Below is a small trained network, with its code and all its weights. Each question gives an input and a class and asks what happens when units are switched off, that is, made to give their printed mean instead of their output.

import numpy as np


def w(rows, s, z=0):
    codes = np.array(rows[::2]) - 128.0
    scale = np.full(codes.shape[1], s)
    scale[-1] = z or s
    return codes * scale


def norm(h):
    return h / np.sqrt((h * h).mean(-1, keepdims=True) + 1e-5)


def f(y):
    return np.maximum(y, 0)


def log_softmax(a):
    a = a - a.max(-1, keepdims=True)
    return a - np.log(np.exp(a).sum(-1, keepdims=True))


def net(x, mask):
    res = np.array(x, float).reshape(1, 4) / 4 @ E
    u = 0
    for l in range(2):
        y = f(norm(res) @ A[l][:, :-1].T + A[l][:, -1])
        res = res + np.where(mask[u : u + 14], y, B[l][:, -1]) @ B[l][:, :-1]
        u += 14
    return log_softmax(norm(res)[-1] @ U[:, :-1].T + U[:, -1])


A, B = {}, {}
E = w([
[128,128,129,130,128,133,128,130,127],'x0',
[118,224,186,129,154,132,85,136,136],'x1',
[27,107,104,127,139,145,55,114,120],'x2',
[90,127,111,126,253,129,188,163,129],'x3',
],0.0071)
A[0] = w([
[101,113,129,131,135,114,97,123,132,162],'0.n0',
[142,145,147,136,150,124,148,125,128,27],'0.n1',
[150,119,136,127,122,142,142,134,144,144],'0.n2',
[217,151,148,136,174,137,211,138,121,124],'0.n3',
[133,176,162,132,149,135,97,125,134,4],'0.n4',
[128,93,136,131,103,148,116,140,136,52],'0.n5',
[133,150,145,132,137,146,84,141,130,57],'0.n6',
[131,124,120,129,153,129,140,118,112,85],'0.n7',
[104,122,125,125,147,117,117,114,136,37],'0.n8',
[210,156,149,131,85,130,176,131,130,230],'0.n9',
[100,124,116,132,184,129,137,140,129,7],'0.n10',
[167,143,146,133,60,120,112,123,126,182],'0.n11',
[121,248,172,126,146,137,93,134,135,175],'0.n12',
[120,120,141,137,42,136,72,131,123,146],'0.n13',
],0.013,0.003)
B[0] = w([
[47,201,111,137,112,185,170,90,76,166],'0.n0',
[183,158,128,147,89,156,105,230,150,148],'0.n1',
[101,90,117,111,166,69,142,94,139,154],'0.n2',
[152,154,114,104,22,50,125,109,167,234],'0.n3',
[159,50,29,93,97,190,252,145,78,171],'0.n4',
[201,173,32,90,159,149,108,161,130,150],'0.n5',
[79,31,165,138,135,125,179,42,172,158],'0.n6',
[57,116,164,127,128,80,162,92,136,145],'0.n7',
[172,105,124,135,143,163,142,131,101,144],'0.n8',
[86,84,128,147,239,192,128,161,82,242],'0.n9',
[136,73,125,135,175,140,128,179,88,173],'0.n10',
[53,105,142,128,187,195,128,119,93,216],'0.n11',
[182,227,167,143,183,40,31,86,88,245],'0.n12',
[164,151,102,121,54,50,153,118,157,227],'0.n13',
],0.013,0.011)
A[1] = w([
[117,179,183,124,119,133,82,81,177,23],'1.n0',
[92,117,158,129,159,165,111,98,110,28],'1.n1',
[98,80,186,131,206,150,85,129,105,37],'1.n2',
[144,111,115,164,180,147,135,121,97,14],'1.n3',
[109,182,153,124,150,129,136,167,170,120],'1.n4',
[188,138,158,154,150,144,103,84,145,19],'1.n5',
[133,86,149,122,76,150,148,163,194,78],'1.n6',
[79,48,156,123,163,249,137,180,140,17],'1.n7',
[120,154,171,117,139,171,87,153,115,22],'1.n8',
[177,174,189,149,105,155,120,151,185,49],'1.n9',
[163,130,101,113,89,169,118,62,131,53],'1.n10',
[156,145,181,126,161,110,125,102,176,80],'1.n11',
[111,147,172,145,196,189,86,158,123,4],'1.n12',
[73,117,123,111,47,170,172,168,188,41],'1.n13',
],0.015,0.0015)
B[1] = w([
[50,61,143,124,165,85,134,135,142,162],'1.n0',
[203,127,134,129,118,84,125,161,159,198],'1.n1',
[177,162,130,191,136,188,123,115,69,254],'1.n2',
[114,83,181,110,130,172,92,154,120,223],'1.n3',
[167,118,140,134,98,148,62,83,137,136],'1.n4',
[109,76,98,112,89,176,183,151,178,169],'1.n5',
[91,57,158,120,236,88,156,74,183,144],'1.n6',
[31,134,92,6,76,133,86,165,194,249],'1.n7',
[154,100,148,162,126,107,128,88,102,145],'1.n8',
[137,149,122,124,113,102,68,180,128,137],'1.n9',
[107,198,160,152,118,169,114,115,133,169],'1.n10',
[113,143,119,150,59,178,115,181,156,163],'1.n11',
[164,78,150,195,178,89,170,85,98,202],'1.n12',
[211,117,99,125,160,193,212,145,141,165],'1.n13',
],0.021,0.0097)
U = w([
[47,84,113,38,130,175,90,184,146,249],'0',
[185,104,181,213,195,145,109,121,49,217],'1',
[160,60,107,103,188,60,232,127,199,25],'2',
[178,179,135,143,86,20,72,189,157,80],'3',
[157,205,75,141,108,194,218,109,145,80],'4',
[6,179,157,156,110,53,114,50,133,1],'5',
],0.013,0.0015)

Each question gives the input, the list of numbers given to net, and the class t.
The units are the neurons (one row each of A and B). Each row of codes is followed by its name. A weight is (code - 128) times the scale printed after its matrix; where a second scale follows, it is the last column's (A, B and U).
mask holds one flag per neuron, layer by layer. A switched-off neuron (its flag False) gives its mean, the last column of its row in B, instead of its output. The means were averaged over made-up inputs and are rounded, as every weight is.
A unit's drop is (log p(t) with every unit on - log p(t) with that unit switched off) / (log p(t) with every unit on - log p(t) with every unit switched off).
The circuit of an input: a set's keep is (log p(t) with only the set's units on - log p(t) with every unit switched off) / (log p(t) with every unit on - log p(t) with every unit switched off). Starting from the 12 units with the biggest drops (on a tie, the unit counted first), units are removed one at a time, each time the one whose removal leaves the highest keep (on an exact tie, the one counted first), for as long as the keep stays at least 0.8.
units of the circuit, in order: the units of the circuit, biggest drop first
most important unit: the unit with the biggest drop
k most important neurons: the k neurons with the biggest drops, biggest first
top k neurons in layer l: the k neurons of layer l with the biggest drops, biggest first
input [8,-5,-8,-3], class 0: 3 most important neurons -> [0.n12; 0.n9; 1.n7]
input [4,-3,-8,-6], class 0: 2 most important neurons -> [0.n12; 0.n9]
input [6,0,-7,0], class 0: top 2 neurons in layer 0 -> [0.n12; 0.n9]
input [1,-1,-8,-3], class 0: units of the circuit, in order -> [1.n7; 0.n9]
input [7,-1,-8,-6], class 0: units of the circuit, in order -> [1.n7; 0.n9]
input [-4,-1,-3,6], class 2: most important unit -> 0.n12
input [1,5,1,7], class 1: 3 most important neurons -> [0.n10; 0.n13; 1.n7]
input [6,4,0,-7], class 1: 4 most important neurons -> [0.n11; 0.n3; 1.n7; 0.n9]
input [3,6,0,1], class 3: top 2 neurons in layer 1 -> [1.n2; 1.n7]
input [-7,-1,6,-7], class 4: units of the circuit, in order -> [0.n12; 1.n13]
input [-2,4,4,1], class 1: 4 most important neurons -> [0.n3; 0.n13; 0.n12; 1.n7]
input [8,3,6,1], class 1: 2 most important neurons -> [0.n3; 0.n13]
input [-4,1,0,-1], class 1: 4 most important neurons -> [0.n12; 0.n3; 0.n11; 1.n7]
input [-6,6,4,1], class 1: units of the circuit, in order -> [1.n7]
input [-4,6,0,-6], class 1: 2 most important neurons -> [0.n11; 0.n3]
input [-4,8,1,-6], class 5: 3 most important neurons -> [0.n13; 0.n9; 0.n10]
input [-1,1,5,-7], class 5: 2 most important neurons -> [0.n4; 0.n13]
input [-6,-6,3,-8], class 4: 2 most important neurons -> [0.n13; 0.n12]
input [1,7,-3,3], class 3: top 2 neurons in layer 0 -> [0.n3; 0.n12]
input [-4,1,0,6], class 3: most important unit -> 0.n9
input [-4,1,-5,6], class 3: top 2 neurons in layer 0 -> [0.n3; 0.n4]
